-13  -3  -14
-21  2  -9
22  -5  -18
28  -4  6
26  -37  6
-18  19  -38
-32  -37  -12
23  15  10
->
-3  -14  -13
2  -9  -21
-5  -18  22
-4  6  28
-37  6  26
19  -38  -18
-37  -12  -32
15  10  23

-9  -28  4  -25  12  3
-1  14  -19  13  9  6
-3  8  5  4  5  15
1  19  -16  26  -24  7
->
12  3  -9  -28  4  -25
9  6  -1  14  -19  13
5  15  -3  8  5  4
-24  7  1  19  -16  26

-2  19  9  -36  4  -3  5  -5  13  6  18
-3  14  2  -38  6  -13  -1  7  12  3  15
-8  -23  -14  24  3  -8  -20  -1  -13  -6  -8
-8  -13  -19  -5  7  -30  -17  18  -10  -7  2
-11  -21  -20  11  5  -18  -19  9  -13  -9  -4
->
6  18  -2  19  9  -36  4  -3  5  -5  13
3  15  -3  14  2  -38  6  -13  -1  7  12
-6  -8  -8  -23  -14  24  3  -8  -20  -1  -13
-7  2  -8  -13  -19  -5  7  -30  -17  18  -10
-9  -4  -11  -21  -20  11  5  -18  -19  9  -13

-7  -16  16  13  -14  3  5  1  -29
-8  -14  14  8  -21  6  3  -3  -24
-8  -15  15  10  -19  5  4  -2  -26
-7  -16  17  14  -12  3  6  1  -30
-7  -16  17  14  -11  2  6  2  -30
-7  -15  16  12  -15  4  5  0  -28
-8  -15  16  12  -16  4  5  -1  -28
-7  -15  16  11  -18  4  4  -1  -27
-8  -14  15  9  -20  5  4  -3  -25
->
1  -29  -7  -16  16  13  -14  3  5
-3  -24  -8  -14  14  8  -21  6  3
-2  -26  -8  -15  15  10  -19  5  4
1  -30  -7  -16  17  14  -12  3  6
2  -30  -7  -16  17  14  -11  2  6
0  -28  -7  -15  16  12  -15  4  5
-1  -28  -8  -15  16  12  -16  4  5
-1  -27  -7  -15  16  11  -18  4  4
-3  -25  -8  -14  15  9  -20  5  4

-26  -11  -28  -4  -16  -2  -12  2  -2  5
-21  -4  -24  -1  -13  -1  -6  -3  3  5
0  4  0  -1  -1  7  1  -4  2  -4
-2  -7  -3  -1  -4  -9  -3  7  -3  2
0  3  1  -2  0  5  1  -6  1  -2
1  -4  3  1  1  -7  -1  5  2  4
1  4  -4  -1  0  7  4  -5  0  -3
0  2  -1  -1  -2  2  4  1  0  1
->
-2  5  -26  -11  -28  -4  -16  -2  -12  2
3  5  -21  -4  -24  -1  -13  -1  -6  -3
2  -4  0  4  0  -1  -1  7  1  -4
-3  2  -2  -7  -3  -1  -4  -9  -3  7
1  -2  0  3  1  -2  0  5  1  -6
2  4  1  -4  3  1  1  -7  -1  5
0  -3  1  4  -4  -1  0  7  4  -5
0  1  0  2  -1  -1  -2  2  4  1

0  -6  1  14
-31  1  -17  -30
1  -5  1  12
23  9  3  31
->
1  14  0  -6
-17  -30  -31  1
1  12  1  -5
3  31  23  9

-14  8  0  4  -24  16  -10  -9  9  15  2  -14  -7  18  -29  -3
-14  8  0  3  -28  22  8  -14  9  16  3  -14  -1  12  -29  -7
-15  8  0  4  -20  16  11  -14  1  18  7  -20  -8  18  -24  9
-15  8  0  4  -19  16  10  -15  6  16  4  -15  -2  13  -26  2
-15  8  0  3  -20  22  16  -14  1  10  10  -14  -1  13  -22  4
->
-29  -3  -14  8  0  4  -24  16  -10  -9  9  15  2  -14  -7  18
-29  -7  -14  8  0  3  -28  22  8  -14  9  16  3  -14  -1  12
-24  9  -15  8  0  4  -20  16  11  -14  1  18  7  -20  -8  18
-26  2  -15  8  0  4  -19  16  10  -15  6  16  4  -15  -2  13
-22  4  -15  8  0  3  -20  22  16  -14  1  10  10  -14  -1  13
---
-7  30  -11  -5
-5  25  -10  -6
-3  3  1  2
4  -10  0  4
-1  4  -1  1
1  -2  -1  -2
->
-7  -5  -3  4  -1  1
30  25  3  -10  4  -2
-11  -10  1  0  -1  -1
-5  -6  2  4  1  -2

10  1
-27  16
0  1
-11  -4
6  -1
-11  -12
-12  10
7  -1
10  3
6  5
8  1
->
10  -27  0  -11  6  -11  -12  7  10  6  8
1  16  1  -4  -1  -12  10  -1  3  5  1

14  3  22  13  -4  -25  -8
10  28  -24  19  7  -14  16
-28  12  -6  16  22  -23  23
4  9  18  -30  7  16  -11
2  -15  -11  4  5  11  -3
->
14  10  -28  4  2
3  28  12  9  -15
22  -24  -6  18  -11
13  19  16  -30  4
-4  7  22  7  5
-25  -14  -23  16  11
-8  16  23  -11  -3

4  2  0  0  6  2
7  1  1  4  1  0
21  1  0  29  1  0
33  38  0  25  1  0
5  25  2  2  2  1
30  1  0  25  1  0
11  1  0  34  1  0
->
4  7  21  33  5  30  11
2  1  1  38  25  1  1
0  1  0  0  2  0  0
0  4  29  25  2  25  34
6  1  1  1  2  1  1
2  0  0  0  1  0  0

1  15  23  -15  20  -13  17  0  -2  7  6  0  1  6  13
-18  -7  3  -1  -21  1  -26  -6  6  -2  -5  9  0  -5  11
0  -11  7  11  8  -10  -11  -28  7  0  1  -14  5  0  19
->
1  -18  0
15  -7  -11
23  3  7
-15  -1  11
20  -21  8
-13  1  -10
17  -26  -11
0  -6  -28
-2  6  7
7  -2  0
6  -5  1
0  9  -14
1  0  5
6  -5  0
13  11  19

-2  -4  5  -1  12  -4  -1  -6  -5  0  -4
-4  4  -8  -1  -2  4  -8  -11  -10  -1  1
15  14  -20  17  5  11  24  25  2  -32  14
1  -3  4  -1  4  5  -1  10  -3  -7  -4
->
-2  -4  15  1
-4  4  14  -3
5  -8  -20  4
-1  -1  17  -1
12  -2  5  4
-4  4  11  5
-1  -8  24  -1
-6  -11  25  10
-5  -10  2  -3
0  -1  -32  -7
-4  1  14  -4

14  -10  23  -21  -20  6  -10  -6  -4  21  -2  38  -5
28  12  24  -14  20  6  -7  -5  2  2  17  -11  12
->
14  28
-10  12
23  24
-21  -14
-20  20
6  6
-10  -7
-6  -5
-4  2
21  2
-2  17
38  -11
-5  12
